Below is a small trained network, with its code and all its weights. Each question gives an input and a class and asks what happens when units are switched off, that is, made to give their printed mean instead of their output.

import numpy as np


def w(rows, s, z=0):
    codes = np.array(rows[::2]) - 128.0
    scale = np.full(codes.shape[1], s)
    scale[-1] = z or s
    return codes * scale


def norm(h):
    return h / np.sqrt((h * h).mean(-1, keepdims=True) + 1e-5)


def f(y):
    return y / 2 * (1 + np.tanh(0.7978845608 * (y + 0.044715 * y**3)))


def log_softmax(a):
    a = a - a.max(-1, keepdims=True)
    return a - np.log(np.exp(a).sum(-1, keepdims=True))


def net(x, mask):
    res = np.array(x, float).reshape(1, 3) / 4 @ E
    u = 0
    for l in range(3):
        y = f(norm(res) @ A[l][:, :-1].T + A[l][:, -1])
        res = res + np.where(mask[u : u + 8], y, B[l][:, -1]) @ B[l][:, :-1]
        u += 8
    return log_softmax(norm(res)[-1] @ U[:, :-1].T + U[:, -1])


A, B = {}, {}
E = w([
[140,117,116,220,182,75,77,112,74,73],'x0',
[225,125,155,138,66,173,131,1,93,138],'x1',
[49,101,216,147,123,133,138,90,107,148],'x2',
],0.0092)
A[0] = w([
[82,82,118,144,83,147,132,62,128,112,3],'0.n0',
[34,123,185,119,191,187,112,75,140,109,21],'0.n1',
[255,111,69,59,193,140,63,157,161,146,104],'0.n2',
[110,157,66,193,176,52,180,229,174,138,146],'0.n3',
[132,140,183,89,85,176,186,178,202,140,55],'0.n4',
[132,70,148,170,167,136,79,126,89,61,117],'0.n5',
[217,127,135,103,158,147,147,46,144,104,237],'0.n6',
[75,66,180,119,115,131,196,116,81,126,31],'0.n7',
],0.0063,0.0027)
B[0] = w([
[127,175,73,117,199,151,124,195,114,166,131],'0.n0',
[153,148,104,192,105,168,251,184,141,148,157],'0.n1',
[62,105,204,191,159,254,168,182,131,91,214],'0.n2',
[137,191,175,154,79,87,122,49,125,143,253],'0.n3',
[150,74,137,76,106,70,93,94,55,20,183],'0.n4',
[115,113,171,17,102,144,110,124,83,79,185],'0.n5',
[68,176,161,163,68,40,101,127,140,170,239],'0.n6',
[161,138,171,189,130,163,178,204,148,92,150],'0.n7',
],0.0066,0.0061)
A[1] = w([
[101,148,91,148,186,102,72,194,219,86,95],'1.n0',
[90,122,119,174,73,126,62,108,126,166,178],'1.n1',
[184,63,151,180,132,158,123,66,111,161,78],'1.n2',
[212,171,10,146,116,149,162,177,149,102,133],'1.n3',
[135,91,119,192,184,78,95,138,105,107,30],'1.n4',
[44,123,120,95,197,75,155,144,124,165,45],'1.n5',
[204,136,116,136,98,35,169,171,126,119,208],'1.n6',
[138,88,135,1,109,162,132,135,177,209,1],'1.n7',
],0.0083,0.0032)
B[1] = w([
[172,106,80,124,45,189,130,105,146,156,241],'1.n0',
[96,136,126,53,143,149,105,175,141,151,255],'1.n1',
[168,135,2,161,138,125,191,178,227,102,214],'1.n2',
[58,129,208,202,124,185,159,109,112,144,164],'1.n3',
[174,113,77,102,151,113,210,200,123,91,200],'1.n4',
[228,133,47,155,82,136,119,80,223,186,205],'1.n5',
[73,185,195,97,182,136,70,51,120,113,196],'1.n6',
[158,52,37,78,193,54,152,209,81,60,203],'1.n7',
],0.0084,0.0039)
A[2] = w([
[127,71,43,99,124,44,157,100,134,2,112],'2.n0',
[165,116,143,105,174,8,206,162,135,122,126],'2.n1',
[177,90,148,205,148,198,172,181,177,117,87],'2.n2',
[121,161,61,119,101,56,102,163,246,186,39],'2.n3',
[38,127,135,162,201,235,105,87,115,172,228],'2.n4',
[182,147,35,136,63,108,79,22,196,251,18],'2.n5',
[176,124,85,177,210,92,31,138,38,124,4],'2.n6',
[137,119,118,190,88,111,62,111,129,158,76],'2.n7',
],0.0073,0.0025)
B[2] = w([
[91,109,175,35,106,104,80,65,72,132,240],'2.n0',
[187,125,13,90,69,202,159,173,125,78,184],'2.n1',
[69,62,133,113,142,209,172,165,220,224,184],'2.n2',
[226,180,122,160,164,103,127,22,85,140,219],'2.n3',
[49,71,228,101,101,83,119,121,80,130,157],'2.n4',
[188,255,62,185,235,63,111,216,156,162,254],'2.n5',
[138,73,51,36,50,113,205,165,139,76,167],'2.n6',
[160,163,76,38,71,175,252,190,166,168,150],'2.n7',
],0.0074,0.0071)
U = w([
[150,89,80,18,82,99,140,129,90,42,190],'0',
[206,225,75,163,134,94,134,137,182,168,170],'1',
[73,72,148,175,93,204,188,184,187,151,157],'2',
[41,153,251,118,141,99,66,100,79,128,204],'3',
[135,77,120,153,177,121,58,133,115,136,39],'4',
[150,85,145,159,124,116,63,116,147,116,2],'5',
[149,75,148,169,182,103,83,124,139,106,5],'6',
],0.015,0.0043)

Each question gives the input, the list of numbers given to net, and the class t.
The units are the neurons (one row each of A and B). Each row of codes is followed by its name. A weight is (code - 128) times the scale printed after its matrix; where a second scale follows, it is the last column's (A, B and U).
mask holds one flag per neuron, layer by layer. A switched-off neuron (its flag False) gives its mean, the last column of its row in B, instead of its output. The means were averaged over made-up inputs and are rounded, as every weight is.
A unit's drop is (log p(t) with every unit on - log p(t) with that unit switched off) / (log p(t) with every unit on - log p(t) with every unit switched off).
The circuit of an input: a set's keep is (log p(t) with only the set's units on - log p(t) with every unit switched off) / (log p(t) with every unit on - log p(t) with every unit switched off). Starting from the 12 units with the biggest drops (on a tie, the unit counted first), units are removed one at a time, each time the one whose removal leaves the highest keep (on an exact tie, the one counted first), for as long as the keep stays at least 0.8.
circuit, biggest first: the units of the circuit, biggest drop first
most important unit: the unit with the biggest drop
k most important neurons: the k neurons with the biggest drops, biggest first
top k neurons in layer l: the k neurons of layer l with the biggest drops, biggest first
drop of u: that unit's drop, to one decimal
input [1,3,-4], class 2: 2 most important neurons : (0.n2 1.n6)
input [3,-7,5], class 1: most important unit : 1.n5
input [-2,1,3], class 3: top 3 neurons in layer 0 : (0.n2 0.n4 0.n0)
input [-5,-8,8], class 1: 3 most important neurons : (1.n5 0.n2 2.n3)
input [1,0,3], class 3: 2 most important neurons : (2.n4 1.n2)
input [3,4,-6], class 2: 2 most important neurons : (0.n2 0.n3)
input [-2,1,4], class 2: top 3 neurons in layer 2 : (2.n2 2.n0 2.n3)
input [-6,-7,4], class 1: 2 most important neurons : (1.n5 0.n5)
input [2,1,1], class 3: 2 most important neurons : (0.n5 1.n7)
input [1,-5,5], class 1: 4 most important neurons : (0.n2 1.n5 1.n3 2.n3)
input [-7,1,-7], class 0: 3 most important neurons : (1.n7 0.n4 0.n1)
input [-4,6,6], class 1: 2 most important neurons : (0.n2 1.n2)
input [1,-2,-3], class 3: 2 most important neurons : (0.n3 1.n2)
input [3,0,-4], class 2: top 2 neurons in layer 2 : (2.n0 2.n2)
input [5,-8,6], class 1: circuit, biggest first : (1.n5)
input [-1,3,-1], class 3: 3 most important neurons : (0.n6 1.n5 1.n1)
input [2,-3,-6], class 2: 2 most important neurons : (0.n2 1.n0)
input [-4,0,-2], class 0: 2 most important neurons : (0.n3 1.n7)
input [5,-5,-8], class 2: top 2 neurons in layer 1 : (1.n0 1.n3)
input [3,6,5], class 1: circuit, biggest first : (1.n2)
input [-1,-1,-3], class 3: drop of 0.n3 : 0.2
input [-4,2,7], class 2: drop of 0.n7 : 0.1
input [3,4,-7], class 2: drop of 0.n2 : 0.9
